Below are the code and all the weights of a small trained network. Each question names an input and a target symbol and asks about switching units off, where a switched-off unit gives its printed mean instead of its output.

import numpy as np


def w(rows, s, z=0):
    codes = np.array(rows[::2]) - 128.0
    scale = np.full(codes.shape[1], s)
    scale[-1] = z or s
    return codes * scale


def f(y):
    return np.maximum(y, 0)


def softmax(a):
    e = np.exp(a - a.max(-1, keepdims=True))
    return e / e.sum(-1, keepdims=True)


def log_softmax(a):
    a = a - a.max(-1, keepdims=True)
    return a - np.log(np.exp(a).sum(-1, keepdims=True))


def net(x, mask):
    ids = ['αβγδεζηθλμξπσφψω'.index(c) for c in x.split()]
    T = len(ids)
    res = E[ids] + P[:T]
    u = 0
    for l in range(2):
        r = res
        for j in range(2):
            rows = slice(2 * j, 2 * j + 2)
            q, k, v = (r @ M[l][rows].T for M in (Q, K, V))
            z = softmax(np.where(np.tri(T) > 0, q @ k.T / 2**0.5, -1e9)) @ v
            o = O[l][rows]
            res = res + np.where(mask[u + j], z, o[:, -1]) @ o[:, :-1]
        u += 2
        y = f(res @ A[l][:, :-1].T + A[l][:, -1])
        res = res + np.where(mask[u : u + 8], y, B[l][:, -1]) @ B[l][:, :-1]
        u += 8
    return log_softmax(res[-1] @ U[:, :-1].T + U[:, -1])


Q, K, V, O, A, B = {}, {}, {}, {}, {}, {}
E = w([
[125,61,73],'α',
[58,57,141],'β',
[78,102,162],'γ',
[5,166,174],'δ',
[86,162,57],'ε',
[135,201,102],'ζ',
[152,101,169],'η',
[245,25,81],'θ',
[237,150,229],'λ',
[81,83,8],'μ',
[70,133,137],'ξ',
[137,124,118],'π',
[111,161,58],'σ',
[77,130,194],'φ',
[92,175,81],'ψ',
[141,191,97],'ω',
],0.017)
P = w([
[168,153,254],'0',
[121,133,95],'1',
[110,120,95],'2',
[107,117,96],'3',
[109,109,96],'4',
[105,109,96],'5',
[110,109,100],'6',
[110,105,101],'7',
[108,102,99],'8',
[107,103,99],'9',
[110,108,104],'10',
],0.0087)
Q[0] = w([
[55,118,183],'0.h1',
[73,98,141],'0.h1',
[174,147,31],'0.h2',
[181,246,79],'0.h2',
],0.011)
K[0] = w([
[254,37,136],'0.h1',
[193,77,148],'0.h1',
[39,190,162],'0.h2',
[34,48,249],'0.h2',
],0.0088)
V[0] = w([
[56,2,183],'0.h1',
[187,134,194],'0.h1',
[113,79,214],'0.h2',
[72,103,93],'0.h2',
],0.0058)
O[0] = w([
[246,154,162,255],'0.h1',
[200,89,78,207],'0.h1',
[33,193,220,198],'0.h2',
[88,255,132,79],'0.h2',
],0.004,0.00084)
A[0] = w([
[158,153,211,28],'0.n1',
[252,78,148,254],'0.n2',
[92,164,127,29],'0.n3',
[110,80,99,123],'0.n4',
[75,131,73,171],'0.n5',
[172,42,221,224],'0.n6',
[17,140,115,120],'0.n7',
[70,146,123,59],'0.n8',
],0.012,0.0058)
B[0] = w([
[55,189,163,143],'0.n1',
[106,125,30,246],'0.n2',
[172,82,86,131],'0.n3',
[117,161,165,159],'0.n4',
[92,188,161,169],'0.n5',
[155,250,61,229],'0.n6',
[216,175,152,175],'0.n7',
[176,48,164,138],'0.n8',
],0.011,0.013)
Q[1] = w([
[158,138,183],'1.h1',
[151,225,111],'1.h1',
[213,61,123],'1.h2',
[254,97,75],'1.h2',
],0.012)
K[1] = w([
[130,187,164],'1.h1',
[190,183,141],'1.h1',
[109,52,4],'1.h2',
[135,88,9],'1.h2',
],0.011)
V[1] = w([
[147,110,58],'1.h1',
[224,140,200],'1.h1',
[147,114,1],'1.h2',
[55,216,155],'1.h2',
],0.0094)
O[1] = w([
[231,146,56,246],'1.h1',
[89,139,6,36],'1.h1',
[69,214,67,254],'1.h2',
[110,9,254,214],'1.h2',
],0.0052,0.016)
A[1] = w([
[154,27,106,165],'1.n1',
[179,156,67,8],'1.n2',
[179,100,82,70],'1.n3',
[109,130,102,2],'1.n4',
[215,240,91,168],'1.n5',
[136,125,183,46],'1.n6',
[140,166,2,229],'1.n7',
[218,99,120,87],'1.n8',
],0.013,0.0056)
B[1] = w([
[8,97,38,133],'1.n1',
[135,127,232,195],'1.n2',
[51,223,233,155],'1.n3',
[128,146,120,141],'1.n4',
[123,39,2,251],'1.n5',
[180,111,179,142],'1.n6',
[128,163,212,253],'1.n7',
[35,70,106,140],'1.n8',
],0.0088,0.05)
U = w([
[192,116,152,3],'α',
[170,111,183,66],'β',
[221,135,233,160],'γ',
[50,29,207,88],'δ',
[83,194,174,228],'ε',
[175,108,155,225],'ζ',
[176,93,158,62],'η',
[146,22,46,97],'θ',
[96,36,134,206],'λ',
[139,92,164,20],'μ',
[227,83,243,105],'ξ',
[124,127,100,187],'π',
[9,50,142,138],'σ',
[48,51,254,21],'φ',
[181,104,171,210],'ψ',
[196,115,150,38],'ω',
],0.0077,0.0033)

Each question gives the input, a string of symbols that net reads in full, and the target symbol t.
The units are the heads (2 rows each of Q, K, V and O) and the neurons (one row each of A and B). Each row of codes is followed by its name. A weight is (code - 128) times the scale printed after its matrix; where a second scale follows, it is the last column's (O, A, B and U).
mask holds one flag per unit, layer by layer, with each layer's heads first. A switched-off unit (its flag False) gives its mean, the last column of its rows in O or B, instead of its output. The means were averaged over made-up inputs and are rounded, as every weight is.
A unit's drop is (log p(t) with every unit on - log p(t) with that unit switched off) / (log p(t) with every unit on - log p(t) with every unit switched off).
The circuit of an input: a set's keep is (log p(t) with only the set's units on - log p(t) with every unit switched off) / (log p(t) with every unit on - log p(t) with every unit switched off). Starting from the 12 units with the biggest drops (on a tie, the unit counted first), units are removed one at a time, each time the one whose removal leaves the highest keep (on an exact tie, the one counted first), for as long as the keep stays at least 0.8.
units of the circuit, in order: the units of the circuit, biggest drop first
top k neurons: the k neurons with the biggest drops, biggest first
k most important neurons of layer l: the k neurons of layer l with the biggest drops, biggest first
input φ ψ θ σ ε δ δ α σ, target φ: units of the circuit, in order	[1.n5, 0.n6]
input φ γ φ, target φ: units of the circuit, in order	[1.h2, 1.h1]
input θ γ β α θ α ζ, target θ: units of the circuit, in order	[1.n7, 0.n6, 1.n3]
input φ θ δ φ β, target φ: units of the circuit, in order	[1.n5, 1.h2]
input φ ζ σ γ, target φ: top 2 neurons	[1.n5, 0.n1]
input θ θ β φ α θ θ δ θ θ μ, target θ: 3 most important neurons of layer 1	[1.n7, 1.n2, 1.n3]
input θ φ φ σ ψ, target θ: top 3 neurons	[1.n7, 0.n2, 1.n2]
input ψ δ ε η θ ψ θ η, target π: units of the circuit, in order	[1.n5, 1.n7, 1.h2, 0.n2]
input θ η ε ξ α φ φ θ δ σ, target θ: top 2 neurons	[1.n7, 0.n2]
input δ λ γ θ φ μ λ ψ, target δ: top 3 neurons	[1.n5, 0.n5, 0.n6]
input φ λ ψ μ ψ ε γ φ μ φ μ, target φ: top 4 neurons	[1.n5, 0.n5, 0.n1, 0.n6]
input δ δ θ σ θ β φ λ, target θ: 2 most important neurons of layer 0	[0.n6, 0.n1]
input η ξ θ θ δ γ θ γ θ, target ε: top 3 neurons	[1.n7, 1.n3, 1.n2]
input θ π ζ δ ζ ε γ φ φ θ β, target θ: top 2 neurons	[1.n7, 0.n6]
input θ λ ε σ θ θ θ ζ, target θ: units of the circuit, in order	[1.n7, 1.n3, 0.n6]
input φ ξ θ ψ, target φ: units of the circuit, in order	[1.h2, 0.n6]
input θ θ ξ γ ε, target θ: units of the circuit, in order	[0.n6, 1.n2, 1.n3]
input θ γ ζ θ ψ λ γ ψ, target θ: top 2 neurons	[1.n7, 1.n2]
input θ φ α φ θ ψ ε, target θ: units of the circuit, in order	[1.n2, 1.n3, 0.n6]
input φ α θ γ γ λ θ β, target φ: units of the circuit, in order	[1.n5, 1.h2]
input θ θ β λ ζ θ φ ω, target θ: top 2 neurons	[1.n7, 1.n2]
input φ ζ φ, target φ: top 4 neurons	[1.n5, 0.n1, 0.n2, 0.n6]
input θ ζ σ, target θ: top 4 neurons	[0.n2, 1.n7, 0.n6, 1.n2]
input θ θ γ λ γ γ β, target θ: top 2 neurons	[1.n7, 0.n2]
input θ δ μ, target θ: top 3 neurons	[1.n7, 0.n2, 0.n6]
input δ α φ μ ε ω α, target σ: 2 most important neurons of layer 1	[1.n5, 1.n1]
